Below are the code and all the weights of a small trained network. Each question names an input and a class and asks about switching units off, where a switched-off unit gives its printed mean instead of its output.

import numpy as np


def w(rows, s, z=0):
    codes = np.array(rows[::2]) - 128.0
    scale = np.full(codes.shape[1], s)
    scale[-1] = z or s
    return codes * scale


def norm(h):
    return h / np.sqrt((h * h).mean(-1, keepdims=True) + 1e-5)


def f(y):
    return np.maximum(y, 0)


def log_softmax(a):
    a = a - a.max(-1, keepdims=True)
    return a - np.log(np.exp(a).sum(-1, keepdims=True))


def net(x, mask):
    res = np.array(x, float).reshape(1, 7) / 4 @ E
    u = 0
    for l in range(3):
        y = f(norm(res) @ A[l][:, :-1].T + A[l][:, -1])
        res = res + np.where(mask[u : u + 9], y, B[l][:, -1]) @ B[l][:, :-1]
        u += 9
    return log_softmax(norm(res)[-1] @ U[:, :-1].T + U[:, -1])


A, B = {}, {}
E = w([
[127,127,129,129,128],'x0',
[35,149,211,210,87],'x1',
[73,161,122,49,134],'x2',
[113,157,149,171,247],'x3',
[127,131,119,132,126],'x4',
[126,127,126,129,129],'x5',
[129,128,129,126,129],'x6',
],0.011)
A[0] = w([
[109,121,177,207,65,126],'0.n1',
[222,15,74,90,161,220],'0.n2',
[56,177,197,179,46,49],'0.n3',
[166,110,144,217,227,111],'0.n4',
[70,149,157,166,111,122],'0.n5',
[32,126,202,187,145,2],'0.n6',
[101,158,169,161,243,33],'0.n7',
[1,212,175,61,118,62],'0.n8',
[97,211,120,78,202,4],'0.n9',
],0.0097,0.0048)
B[0] = w([
[221,78,125,61,158,207],'0.n1',
[127,220,137,175,107,254],'0.n2',
[79,70,123,113,233,214],'0.n3',
[127,239,149,97,175,219],'0.n4',
[126,115,143,173,96,192],'0.n5',
[197,189,169,189,30,204],'0.n6',
[219,142,119,197,96,205],'0.n7',
[53,180,80,2,143,218],'0.n8',
[152,76,89,64,198,172],'0.n9',
],0.0098,0.0079)
A[1] = w([
[182,113,97,221,71,165],'1.n1',
[129,8,152,166,112,24],'1.n2',
[50,25,85,81,156,176],'1.n3',
[91,149,129,97,77,205],'1.n4',
[213,145,101,159,153,142],'1.n5',
[132,136,106,132,161,4],'1.n6',
[175,105,129,119,105,77],'1.n7',
[109,136,105,99,69,163],'1.n8',
[168,132,110,116,200,53],'1.n9',
],0.016,0.0031)
B[1] = w([
[109,69,182,131,92,213],'1.n1',
[136,68,34,11,220,159],'1.n2',
[155,75,185,190,37,199],'1.n3',
[188,178,131,181,168,198],'1.n4',
[46,105,175,133,91,255],'1.n5',
[132,89,92,130,175,143],'1.n6',
[53,82,142,77,141,153],'1.n7',
[198,139,90,180,117,189],'1.n8',
[124,80,104,84,184,192],'1.n9',
],0.011,0.0093)
A[2] = w([
[90,134,110,130,10,126],'2.n1',
[86,101,77,94,174,121],'2.n2',
[127,246,83,206,163,123],'2.n3',
[161,200,135,171,162,155],'2.n4',
[214,136,54,144,78,186],'2.n5',
[228,228,63,130,133,1],'2.n6',
[149,95,138,216,88,89],'2.n7',
[128,124,186,73,83,109],'2.n8',
[113,86,98,106,232,90],'2.n9',
],0.012,0.0038)
B[2] = w([
[194,135,199,242,108,206],'2.n1',
[66,35,173,226,46,173],'2.n2',
[69,112,60,45,144,254],'2.n3',
[138,184,53,81,102,236],'2.n4',
[35,125,140,91,254,207],'2.n5',
[70,183,6,105,174,208],'2.n6',
[180,223,157,163,85,200],'2.n7',
[160,185,98,211,170,181],'2.n8',
[180,53,216,108,33,196],'2.n9',
],0.0084,0.0078)
U = w([
[172,156,175,228,94,254],'0',
[100,173,47,93,183,69],'1',
[122,7,142,80,176,35],'2',
],0.018,0.00054)

Each question gives the input, the list of numbers given to net, and the class t.
The units are the neurons (one row each of A and B). Each row of codes is followed by its name. A weight is (code - 128) times the scale printed after its matrix; where a second scale follows, it is the last column's (A, B and U).
mask holds one flag per neuron, layer by layer. A switched-off neuron (its flag False) gives its mean, the last column of its row in B, instead of its output. The means were averaged over made-up inputs and are rounded, as every weight is.
A unit's drop is (log p(t) with every unit on - log p(t) with that unit switched off) / (log p(t) with every unit on - log p(t) with every unit switched off).
The circuit of an input: a set's keep is (log p(t) with only the set's units on - log p(t) with every unit switched off) / (log p(t) with every unit on - log p(t) with every unit switched off). Starting from the 12 units with the biggest drops (on a tie, the unit counted first), units are removed one at a time, each time the one whose removal leaves the highest keep (on an exact tie, the one counted first), for as long as the keep stays at least 0.8.
circuit, biggest first: the units of the circuit, biggest drop first
most important unit: the unit with the biggest drop
k most important neurons: the k neurons with the biggest drops, biggest first
k most important neurons of layer l: the k neurons of layer l with the biggest drops, biggest first
drop when u is switched off: that unit's drop, to one decimal
input [-8,7,-6,-2,-6,0,-1], class 2: most important unit : 1.n2
input [6,-5,8,1,-3,-4,1], class 2: 2 most important neurons : [0.n9; 0.n6]
input [-7,0,-5,8,-8,4,8], class 1: circuit, biggest first : [0.n4; 2.n3]
input [7,-5,-8,1,1,4,0], class 1: 3 most important neurons of layer 0 : [0.n4; 0.n2; 0.n6]
input [-8,-7,-3,-4,-3,-2,1], class 0: circuit, biggest first : [0.n8; 0.n2]
input [0,-5,-4,0,2,2,-1], class 0: 4 most important neurons : [0.n8; 0.n3; 1.n5; 0.n2]
input [-7,-4,-1,-4,-1,-7,-1], class 0: 2 most important neurons of layer 0 : [0.n8; 0.n4]
input [3,4,8,0,-6,-6,-7], class 0: 4 most important neurons : [1.n3; 0.n2; 0.n4; 0.n3]
input [-6,7,3,5,-2,2,-2], class 1: 2 most important neurons of layer 0 : [0.n8; 0.n6]
input [-1,-7,-5,0,3,-8,8], class 0: 3 most important neurons of layer 0 : [0.n8; 0.n3; 0.n2]
input [4,-3,-5,1,1,3,6], class 1: 4 most important neurons : [0.n4; 0.n2; 0.n6; 1.n3]
input [0,1,8,-3,8,1,2], class 0: 4 most important neurons of layer 0 : [0.n2; 0.n4; 0.n6; 0.n7]
input [6,-5,-8,7,-4,7,-6], class 1: 2 most important neurons : [0.n4; 0.n2]
input [3,2,8,-3,-3,-7,-4], class 0: 2 most important neurons : [1.n3; 0.n2]
input [-6,0,-2,5,4,-4,-7], class 1: 2 most important neurons : [0.n4; 1.n3]
input [-7,-7,-2,-3,-8,7,-6], class 0: most important unit : 0.n8
input [-4,-4,-8,4,-1,0,-5], class 1: 2 most important neurons : [0.n4; 0.n2]
input [5,-7,4,8,-7,-4,6], class 2: 2 most important neurons : [1.n9; 2.n9]
input [-1,7,-1,-2,-6,-3,-7], class 2: 2 most important neurons : [0.n3; 1.n2]
input [1,-4,7,3,5,4,1], class 2: most important unit : 0.n9
input [5,0,8,5,-3,4,4], class 2: 2 most important neurons : [0.n9; 0.n2]
input [2,7,-4,-1,-4,2,-4], class 2: 2 most important neurons : [1.n2; 0.n3]
input [-3,5,-5,-6,7,-3,3], class 2: drop when 1.n2 is switched off : 0.2
